cols: N D Q T Y R A G W
[128 128 137 175 138 182  82 106 129] -> ritoz
[128 128 130  77 123  70 159 162 120] -> Kova
[128 128 130  77 123  70 159 162 127] -> zafud
[128 128 130  77 123  70 159 162 134] -> gis
find: [137 175 138 182]  ritoz
find: [128 128 130  77 123  70 159 162 127]  zafud
down: [120 127 134]  W
find: [128 128 130  77 123  70 159 162 120]  Kova
find: [128 128 130  77 123  70 159 162 134]  gis

cols: C E X J P K
[128  96 139 102 119 183] = Mak
[128 139  96 185 173  28] = sidez
[181 150 128 188 175  65] = Mula
find: [ 96 139 102 119 183]  Mak
find: [128 139]  sidez
find: [128  96 139]  Mak
find: [128  96]  Mak

cols: M L V U H
[ 90  72 159 122 218] -> bezar
[ 94 211 162 135 179] -> Reban
[162  94 211 135 175] -> Nivus
down: [ 94 162]  M
find: [211 162]  Reban
find: [162  94 211 135]  Nivus
down: [218 179]  H

cols: S F B Z
[177  91 186  92] = zin
[ 73 158  93 150] = Nibok
[218  60 197 137] = Muma
[135 124 118 171] = sesi
[124  97  98 175] = kige
find: [124 118]  sesi
down: [ 92 150 137]  Z

cols: nogug Kufer vem Gek muz Rute nin fezul karu
[ 98 146  43 148 193 177 145 116 164] : sesur
[133 125 148 123  98 149 126 163  24] : dar
[133 125 148 123 114 116 125 130 123] : dapi
find: [123 114 116 125 130 123]  dapi
find: [ 98 149]  dar
down: [ 43 148]  vem
down: [126 125]  nin
down: [149 116]  Rute

cols: lapa leza nupa Neda Golag
[191 144 101 121  94] = tibod
[191 144 101 140 122] = Kufar
[154 123 153 140 152] = nisis
[ 43 144 101 121  94] = Bibav
down: [140 121]  Neda
find: [191 144 101 121  94]  tibod

cols: Kika buta Gagi Kerap dipo Sul
[127 141 153 105 226 139] = bib
[197  84  95 100 167  82] = pimam
[176  66 149  78  98 117] = vasu
find: [ 84  95 100]  pimam
find: [ 84  95 100 167]  pimam
down: [167  98]  dipo
down: [139  82]  Sul

cols: Mem Duge Vuge vone
[ 91  95 116 150] -> vezu
[139 116 102 117] -> nevet
[113 145 142 132] -> tel
[125 107 112 177] -> finu
[106 120  91 166] -> Vef
[ 84 120 137 169] -> gal
[ 89 123 123 153] -> Ferek
[120  91 164 106] -> kubap
[144 143  52 141] -> Pege
find: [144 143]  Pege
down: [142 112  91 137 123 164]  Vuge
down: [107 120 120 123  91 143]  Duge
find: [120  91 166]  Vef
down: [123 164]  Vuge

cols: zik Bir munu Zoso bev favel Zozer
[127 138 112 119 136 125 125] = sos
[105  76 188 180  58 121  83] = bub
[104 217  74 129 166 110 225] = neni
[106 196  86 159 128 119 164] = Vis
[122 140 121  58 180 121 137] = Gof
[118 143 113 123 133 119 143] = seva
[114 162 105 133 136 118 159] = gavi
[106 199  86 165 126 120 163] = Gobag
[129 126 132 130 126 128 130] = Gibag
[123 140 108 120 136 120 134] = rezab
[181 114 108 134 108 175 108] = refu
[117 150 112 129 133 120 146] = Vas
down: [175 120]  favel
find: [119 136]  sos
find: [180  58 121]  bub

cols: Vak lamuf par Gozo
[120 142  79 131]  nar
[120 142 100 133]  vog
[142 120 208 138]  fav
down: [133 138]  Gozo
find: [142 120]  fav
find: [120 142 100 133]  vog

cols: fifan Nom dalo tet femup situ
[195  82  95  82 123 124] : bekis
[195  82  95  82 123 105] : Bivu
[144 122 120 128 120 130] : fefig
[131 128 123 133 135 122] : gozi
[156 120 105 114 116 117] : Nonab
[193  78  98  66 131 105] : dek
[195  82 123 133 135 129] : Zof
[136 139 132 106 130 116] : ridu
[112 150  77 102  94  92] : muval
[153 120 119 124 117 124] : vik
[ 94  66 129 142 157 160] : ser
down: [122 117 105]  situ
down: [ 82 122 128]  Nom
down: [122 128]  Nom
find: [195  82  95  82 123 105]  Bivu
down: [195 195 144 131 156 193 195]  fifan

cols: bitus tika datuv Zunib maku bezi Nuda nodo
[132 124 136 128 129 127 171 198] -> zupif
[132 124 136 128 129 127 122 137] -> Sel
[ 44  70 108 105  36 131 201 182] -> pib
down: [171 122]  Nuda
down: [132  44]  bitus
down: [128 105]  Zunib
find: [132 124 136 128 129 127 122 137]  Sel
down: [137 182]  nodo

cols: koga gon leset Nokup Zezud
[ 45  90  90 150  66] = lev
[124 187 169 193 114] = logu
[ 75  94 176 133  98] = ruk
[ 69 104 174 107  93] = vab
[ 95 176  94 156 117] = Dod
[156 110 146 128 113] = Nuzum
find: [ 94 156]  Dod
down: [104 176 110]  gon
down: [193 133 107 156]  Nokup
find: [ 94 176]  ruk
down: [ 94 146]  leset
find: [ 90 150  66]  lev

cols: Pok Rore Puz dok gom Kebom Robir
[165 192  72 168 121 116 182] : Lutap
[ 70  49 126  91  76 137 187] : bekof
[ 87 105 131 132 205 202 209] : Gub
[ 76  78 172 158  98  82  76] : besen
down: [137 202  82]  Kebom
down: [165  70]  Pok
down: [168  91]  dok

